Where the symbols take the objects:
state | τ ψ κ θ
J798 | J94 J704 J582 J272
J995 | J125 J602 J638 J623
J248 | J233 J270 J804 J698
J626 | J643 J956 J987 J438
J477 | J789 J503 J981 J629
J542 | J458 J156 J266 J977
J602 | J296 J105 J70 J995
J618 | J343 J142 J125 J581
J870 | J542 J409 J777 J162
J439 | J378 J804 J547 J270
J448 | J423 J770 J160 J579
J757 | J278 J389 J629 J789
J462 | J716 J581 J142 J886
J184 | J582 J657 J636 J450
J657 | J838 J764 J179 J184
J833 | J772 J438 J956 J314
J423 | J751 J169 J585 J388
J927 | J331 J889 J313 J631
J643 | J638 J165 J833 J55
J832 | J158 J378 J698 J233
J473 | J704 J450 J657 J231
J625 | J328 J388 J169 J939
J211 | J995 J772 J643 J70
J441 | J199 J932 J977 J458
J770 | J169 J331 J604 J448
J987 | J833 J890 J458 J199
J188 | J711 J698 J270 J378
J604 | J579 J274 J927 J160
J438 | J55 J626 J199 J833
J158 | J631 J753 J947 J313
J889 | J160 J806 J158 J927
J180 | J870 J939 J388 J751
J939 | J409 J625 J423 J180
J313 | J274 J158 J711 J806
J735 | J872 J593 J798 J829
J936 | J657 J278 J554 J397
J328 | J176 J777 J180 J409
J165 | J70 J314 J438 J643
J450 | J177 J184 J764 J473
J981 | J740 J975 J27 J323
J93 | J35 J671 J767 J983
J547 | J248 J991 J710 J533
J27 | J503 J202 J983 J35
J698 | J947 J248 J439 J188
J412 | J636 J554 J789 J278
J956 | J165 J199 J890 J626
J189 | J350 J380 J41 J574
J270 | J832 J439 J533 J248
J186 | J710 J25 J574 J350
J581 | J767 J618 J38 J462
J629 | J344 J477 J323 J740
J274 | J448 J631 J889 J604
J458 | J956 J441 J443 J678
J671 | J27 J716 J343 J93
J199 | J314 J987 J678 J956
J947 | J806 J233 J378 J711
J638 | J641 J70 J772 J105
J623 | J38 J995 J105 J641
J331 | J126 J160 J274 J770
J930 | J533 J123 J350 J710
J142 | J489 J38 J296 J618
J886 | J671 J462 J618 J489
J513 | J123 J574 J380 J25
J489 | J93 J886 J581 J343
J740 | J554 J629 J503 J389
J767 | J776 J343 J886 J716
J388 | J777 J423 J126 J625
J554 | J179 J344 J757 J412
J711 | J889 J947 J832 J753
J378 | J753 J188 J248 J832
J872 | J25 J41 J94 J380
J41 | J513 J653 J829 J872
J585 | J625 J579 J770 J126
J25 | J930 J513 J189 J186
J582 | J593 J838 J473 J177
J160 | J585 J604 J631 J331
J202 | J323 J776 J93 J27
J55 | J105 J643 J314 J772
J350 | J762 J186 J513 J681
J533 | J698 J547 J762 J804
J278 | J764 J412 J344 J936
J806 | J604 J313 J753 J889
J314 | J211 J833 J626 J165
J380 | J186 J872 J653 J189
J829 | J380 J735 J272 J94
J764 | J231 J636 J397 J657
J35 | J477 J27 J776 J975
J126 | J939 J585 J448 J169
J838 | J272 J231 J450 J582
J751 | J162 J180 J625 J777
J169 | J180 J126 J579 J423
J681 | J991 J350 J25 J123
J94 | J189 J829 J593 J653
J231 | J798 J473 J184 J838
J409 | J156 J328 J751 J870
J389 | J412 J740 J477 J757
J344 | J397 J789 J389 J554
J710 | J804 J930 J681 J762
J443 | J890 J977 J156 J932
J772 | J602 J55 J165 J211
J503 | J757 J323 J975 J477
J177 | J735 J582 J231 J704
J631 | J770 J927 J806 J274
J776 | J981 J983 J671 J202
J38 | J886 J125 J519 J142
J777 | J266 J751 J939 J328
J983 | J975 J93 J716 J776
J704 | J829 J177 J838 J798
J272 | J653 J798 J177 J593
J804 | J188 J533 J991 J439
J789 | J936 J757 J740 J344
J179 | J450 J397 J278 J636
J975 | J629 J35 J202 J981
J266 | J443 J162 J409 J176
J105 | J519 J638 J211 J602
J636 | J473 J179 J936 J764
J593 | J41 J272 J704 J735
J932 | J987 J443 J542 J441
J323 | J389 J981 J35 J503
J977 | J678 J542 J176 J443
J641 | J142 J623 J602 J519
J162 | J977 J870 J328 J266
J70 | J623 J211 J55 J638
J753 | J927 J711 J233 J158
J125 | J462 J296 J641 J38
J574 | J681 J189 J872 J513
J716 | J202 J767 J489 J671
J343 | J983 J489 J462 J767
J123 | J547 J681 J186 J930
J890 | J438 J678 J441 J987
J519 | J618 J641 J995 J296
J991 | J270 J762 J930 J547
J397 | J184 J936 J412 J179
J156 | J441 J176 J162 J542
J762 | J439 J710 J123 J991
J296 | J581 J519 J623 J125
J579 | J388 J448 J331 J585
J653 | J574 J94 J735 J41
J233 | J313 J832 J188 J947
J176 | J932 J266 J870 J156
J678 | J626 J458 J932 J890

The rows follow the links: the fewer symbols apart two objects are, the more alike their rows tend to be.

Each row is also shifted at random along 6 hidden directions that mean nothing.

Known rows, each with its object:
-310  -235   -67   129    34  -245    53   163  -151    45  -449   196  -470    82   516    65   428   172     5     7   -99    24    23  -128  -102   297    18    34  -667  -227   -35  -361  -238    20    79   102  -235   -12    10    64  -248 -> J983
 385   -19  -243  -268   321   216   327   321  -201  -591  -202   268  -160  -156   460  -267  -134   210    -5  -272  -177   268   181   249   -47    21  -248   210  -117  -160  -185  -491  -232  -201  -430   172  -190  -228    48   120  -321 -> J323
  73   150   359   -96     5  -396   -89    -3   175  -171  -262   -14  -141  -206  -158    43  -251   255  -147   107   -88   466   133  -267   333  -228  -445  -549   347  -459   131   318  -267    47   -20    64  -271    78   -80  -114   149 -> J625
-461   223  -434    51   152   -90    50  -529   242   -51  -122  -319  -115    84   -49   284  -307    -8   169  -316   286  -136   -10    43    53  -460    -9  -160   407   -27   -74   100    91  -104   119    39   -84  -169    35   -29   121 -> J313
  65    74  -340  -602     0  -167   123  -238  -334  -138  -288  -112    15  -134   169  -119   -37    -7   -56  -276  -165  -182   128   527     6  -336   180  -267   282   -18  -208    53     3  -147  -264   235   190     1   210   447    -4 -> J513
1127  -105  -337    40     2   550   151  -318     4  -332     4   282   389   116  -361   -52  -102   223   329  -177   342    52   -75   -12   179  -153   202   -62   179   -51   -93    84   -36  -205   387  -216   -10   128  -262  -424     1 -> J947
 -69   362  -130    95   248    16   156  -686  -306   161  -239   -19  -382   355   492   377   416   431   -78   -60   -81  -566  -278     9   387  -302   218  -348  -103   560  -323  -323  -235  -239  -223   -47  -287     4    48   156   -83 -> J593
 -82    26   288  -113    10  -301   -20    46   172    63   -61  -291   166  -111  -126  -235  -156  -149  -249   148  -140    60   -44   148   272  -145  -271  -515    52    71   143   486   194   185   136   120  -241   -48    87    36   236 -> J126
-186  -160  -109   137   -37  -235    95   268  -133  -132  -435    19  -344    74   323  -185   209   106   -46   -71  -258   -44  -107    39  -162   497  -130   166  -469  -154    96  -285    55   148   -15   179   -59   -41    56   188  -173 -> J671
 191  -544  -272  -159   495  -233   131   586   -30  -136   -74  -412  -253  -342   424  -355   -24   -17  -267  -108  -312  -269   -64   242   108   -18  -127   179  -432   268  -241  -603   251   290   132  -157  -251  -447   437   538   196 -> J27
 -75    33   -87  -330   593    21   -51   370   -52  -150   383  -192  -107  -329   -37   161  -163     0  -192     2   -74  -123   276    56   -42  -275  -106   301   301   215    55  -461    75  -133  -428  -114   170  -314   265   357     9 -> J740
-590   -60  -105   340  -146   -64   -93   175   267   600   254    29   128   361    81   -90   205  -648   146    18   552    13  -210   -85  -338   504   368    89  -525   212   -42    59   362   173   420    46    23  -248     1   -53   304 -> J678
  28   252   -54    95  -223  -418   -10   -64   181  -161  -432  -275  -456    31   260   -69  -292   139   -13  -345  -394    45   -17    56  -433   307  -307   239    94  -397    68  -203    -4   158  -372   454   299   -28   151   246  -216 -> J581
 317  -677  -106   157   -88    19   209   735  -124    -4    46    82    38  -156   -75  -429   394  -306   -36   405   -49  -162   -53    51  -113   516    67   497  -733   163    97  -247   427   426   521  -439   -40    95   184     1   -32 -> J93
 524  -555  -156   132  -142   223   171   -84  -146  -766  -462   123   -77  -328  -178  -165   -20   529   134  -108  -621   -79     6    88    60   -33  -298   301     6  -445   194   -14  -280   -20   160    36    93   305  -247  -283  -531 -> J231
 248  -485  -181   -50  -347   357   170  -268   -49   -89  -177   189   362   110   652  -430  -204   416   105  -603  -192    61  -568   179   392  -148   227  -114  -287    41  -911   -47  -548   102   273    70  -272    -9  -114   161   124 -> J248
 156  -155   233    35   145   237   -83   -38   -48    13   394   136   305     3  -686    25    69   349    59   144   297  -130  -219  -347   390  -139   126   -53   395   388   131    55    85    -1   446  -563     6   125  -182  -183   407 -> J698
-288  -251   246    19    49   -11  -249  -207  -130  -194    37   476    56   -51  -562   270   173   593   153    57    88   172    18  -521   358  -221     1  -284   319  -308   205   187  -392  -277   248  -185    25   340  -411  -328    54 -> J439
-760  -113   120  -299  -639   148    80    42  -404   153    44   510   435   135   191  -382   218   -82    78   -69   -17    78  -159   342    12   170   321    37  -213    51  -351   457  -158    79   -10    44    50   337  -110    88    27 -> J930
 -25  -533  -193   172   -89  -452  -136   169    70    11  -497  -128  -502  -168   249   135   249   102    66   -47  -305   -55   144  -179  -310   135   -30    87  -489  -580    40  -305  -153   147   190   172    78   157    39   114  -277 -> J767
 -28   821  -100   -80  -239   546   704   -33  -484  -432    -3   468   120   385   137  -419    58   117   -14    86   225  -195  -290   502   141   280   -88   345   143   682    86     6   426    38  -324  -354  -211   207   157   -98  -173 -> J829
 229   299   316   294   -30   347   -41    92    83   104   111   249    -7    93   393   238   -31  -248     6   295    79   417   169  -228   -24    27  -126    79  -327  -114  -157    30  -422  -121  -331   126  -319   -70  -147  -429  -349 -> J638
 115  -306   -19   -63  -336   373    38   336   -35  -411   222    85   410  -365  -360  -425  -192   -82    60   -93  -515   -14    72   292  -354   210   -65   845   138   -77   272    69    91    80  -121   -32   541   180   -32   -42  -281 -> J397
-822   259   118    75   199  -311   138   312  -222  -350  -266   181  -461    88   267  -118   134   254   -71     2   -72   109   -93   -81   -88   392  -380   226  -170   -29   311  -326    59    50  -200    70  -257  -155   106   169  -156 -> J776
  98   300   315   421   -84  -194  -526  -421   104   798   201   -85  -421   282    99   993   418  -110     6   393   119  -124   242  -560  -246     2   293  -125  -119   -81    21  -165  -290  -178  -262    51   287   211  -112   -99  -128 -> J125
-119   243  -261     3  -218  -119    44    83   262  -288  -235   139   -78   187   -82  -148  -421  -101   356  -355   438   501    43   -75  -418   378  -122   157   232  -527   255    59   195   -16     6   290   116   -36   -87  -146    64 -> J932
-233   187  -322    38  -249   191   280   -97   168    85    75  -204   356   152  -111  -339  -203  -523    72   -75   254  -185   -65   526  -108   -37    82    51    41   260    -1   478   482   167   253     2   -71   -70    41  -125   101 -> J631
-247   -72   239    -2  -209  -347  -130  -165   170    81  -338    99  -274  -132   446   269  -124   152   -19    58   -12   491   182  -315   346  -428  -187  -565   -95  -645  -398   217  -593    44    33   150  -392   159   -91  -149     5 -> J939
 105   110  -122  -234   224  -255   112  -122   208  -323  -229  -466   120  -236  -607  -181  -385  -213   -77  -136   -83   -10   138   330   -42  -190  -349  -429   569  -134   545   475   465    -6   125   242   132  -199    76     8    97 -> J160
 233  -294    82   183   536   -83  -176   106   330    44  -134  -214  -130  -184   232   167   -65   -15  -169    25  -156   237   163  -214    64  -189  -241  -359  -353  -286     7  -127  -446  -130    33   336  -311  -463  -161  -134  -136 -> J643
 254   168   270  -126  -331  -109   101   118   150  -366  -306   281   -28  -101   108  -209  -438   177    82     7    50   680    70  -106   267   -39  -400  -291   266  -546  -109   267  -308   125   -88    49  -286   194  -123  -172     9 -> J180
-398  -161   318  -168  -119    29   -36   -27  -168    65   165    71   365    35   -24  -326    57   375  -143  -208  -138   -85  -498    50   412   -16   145  -188   138   365  -251   130  -138    90   123     3     2    17     3   275   414 -> J533
-164   120   231   198    69  -144  -262   175   451   417   407  -599  -233  -183   201   401  -260  -380  -218   264   -91   -69   168  -268   -85  -265  -134   305    30    92  -153  -173    91   340  -197  -158    27  -193   333   121    53 -> J623
 256    15  -268  -441     4    69     8   -95  -411   -44   -98   172    25  -128  -298   139   213  -141    76   131    78  -148   429   326    17  -326   222  -160   307   -36    83   167    96  -235   -47   -87   241   322    14    34  -170 -> J574
 833   -14  -231  -326   547    60   302   355  -233  -754  -358   104  -171  -158   325  -345  -135   405  -139  -327  -282   144    48   299     6   168  -384    17    43   -70    52  -613  -130  -228  -360   253  -130  -424    67   271  -261 -> J975
 -90   -36    53   399  -310  -279  -282  -137    52   587   -96  -175  -359   258   314   292   345  -185    38    96  -114  -233   -18  -175  -329   317   295   179  -438   -97   -92  -169   -19   116    13    68   217   268    75   108  -106 -> J462
 463  -375  -792   -36  -107   177   246  -365   273   -44  -237  -521   216   -39   405  -245  -385  -256   182  -562    56  -227  -129   494    51  -528   237  -113   -89   -29  -632   118    40   118   380   188  -147  -244   131   177    87 -> J806
-251   118  -151   159  -202  -300  -297  -178   287   279   -52   121  -329   233    -6   488  -102   -54   307  -106   565   375   163  -580  -119   -23   172  -121   103  -468  -169   -82  -101     1   105   -38    40   160   -19  -131   167 -> J156

From each start, follow one symbol. Which object do you reach?
Answers are names.
start -659  -148    69  -440  -459    35   159   285  -301   -56   172   183   450  -151   -50  -622   -60  -219   -45   -85  -113    -9   -98   519     1   139   202   181    87   149  -153   370   214   239    24   -63   190   212   117   263   168
θ J930
start  167  -136  -658   -37  -188   233   246  -281   200  -286  -259   -76   180   -45   -94   -45  -311  -234   369  -282   226    71   206   319  -131  -311     1   -76   132  -359   -54   342    71  -148   309   143   -60    70  -132  -343  -224
τ J160
start  346  -140   258   156   450    84   -95   425   371   -52   257  -139    46  -260  -168   136  -126  -205  -176   405   -59   220   243  -221    38   -47  -342    11  -123     3   242    -2     2    11    91   -82  -226  -305   -30  -230   -50
θ J211
start  275  -200  -374  -671   -80  -135   188   106  -282  -282  -140  -192   250  -322   -42  -369  -119   -65   -53  -283  -262  -173   174   634   -24  -320    37   -77   297   -91  -210    97   182    15   -51   141   302    41   257   434    65
τ J930
start -582   -52  -222   116  -566   318   294   106   119   357   131     8   542   118    18  -365    46  -872   136   243   353  -109    -8   493  -128    82   298   166  -428   270   -91   707   442   314   472  -159  -165   181    13  -248     2
κ J927
start  299   -60   433    72  -476   252    90   218   -52   101    64   617   463    25  -385  -201   279  -368    70   693   232   401   161   -49   154   196    39  -291  -310  -181   227   748   -12    48   344  -229  -252   457  -357  -665   -52
ψ J126
start  564   -19  -283   128  -221    18   -46     3   241   477   185   -64   171   384   260  -204   -51  -409   178  -265   481    -3  -265    41  -245   399   446     9  -274   198  -358  -136   300   204   319   116   111  -228   102   162   415
ψ J977
start  236  -232  -142    -1   103    86   -49  -416    48  -255  -173    17    46    -7    90    89  -207   626   184  -477    33    16  -259  -190   450  -393    63  -274   231  -128  -340   -81  -423  -141   215   -13  -127   -37  -179   -77   119
τ J711
start  101    42  -239   221    35   332   -11  -436    73   250   255   118   199   245  -413   361   184   -58   251   101   615  -225    12  -255   157  -336   351   -44   160   177     5   163   125  -219   419  -379   -68   160  -230  -359   164
θ J158
start  320   403  -307  -430    65    72   461  -138  -381  -215  -108   -86    51    53   165  -287   -58   -19   -90  -161    14  -326   -38   608    93  -193    87    34   300   509  -205   -92   334   -27  -250   -50    16   -53   327   387    87
τ J25
start   87   548   303    60   164  -497  -213   133   222   229   363  -736  -305     5  -380    33  -275   -99  -331    76  -222  -328  -187   -83  -253   315  -258   310   545   451   507  -290   658   366  -335   -74   478  -201   463   497   338
θ J618
start 1044  -212  -374    -3    -9  -166  -207  -240   307   121  -192   -31   -85   134   -51   247   -95     9   316  -334   371   285   105  -250  -163     0   286  -309    39  -530  -139  -174  -122  -121   224   285   202   -80  -133   -68    94
ψ J542
start  282    70  -528  -463    45    16   209  -316  -338  -221  -298    15  -111  -106   251   114    64    93   103  -196   -54  -181   274   398    59  -466   195  -202   213  -106  -251   -61   -77  -206  -226   109    -8   128    82   196  -212
κ J653
start  346   -63    73   149  -287  -115     0   359    -7   116   -39   -40   -56   101   -37  -308   240  -206   -40   165  -133  -156  -135    55  -340   672    -5   405  -307   102   272  -166   442   317   129   -38   265   133   154    65   -43
κ J581
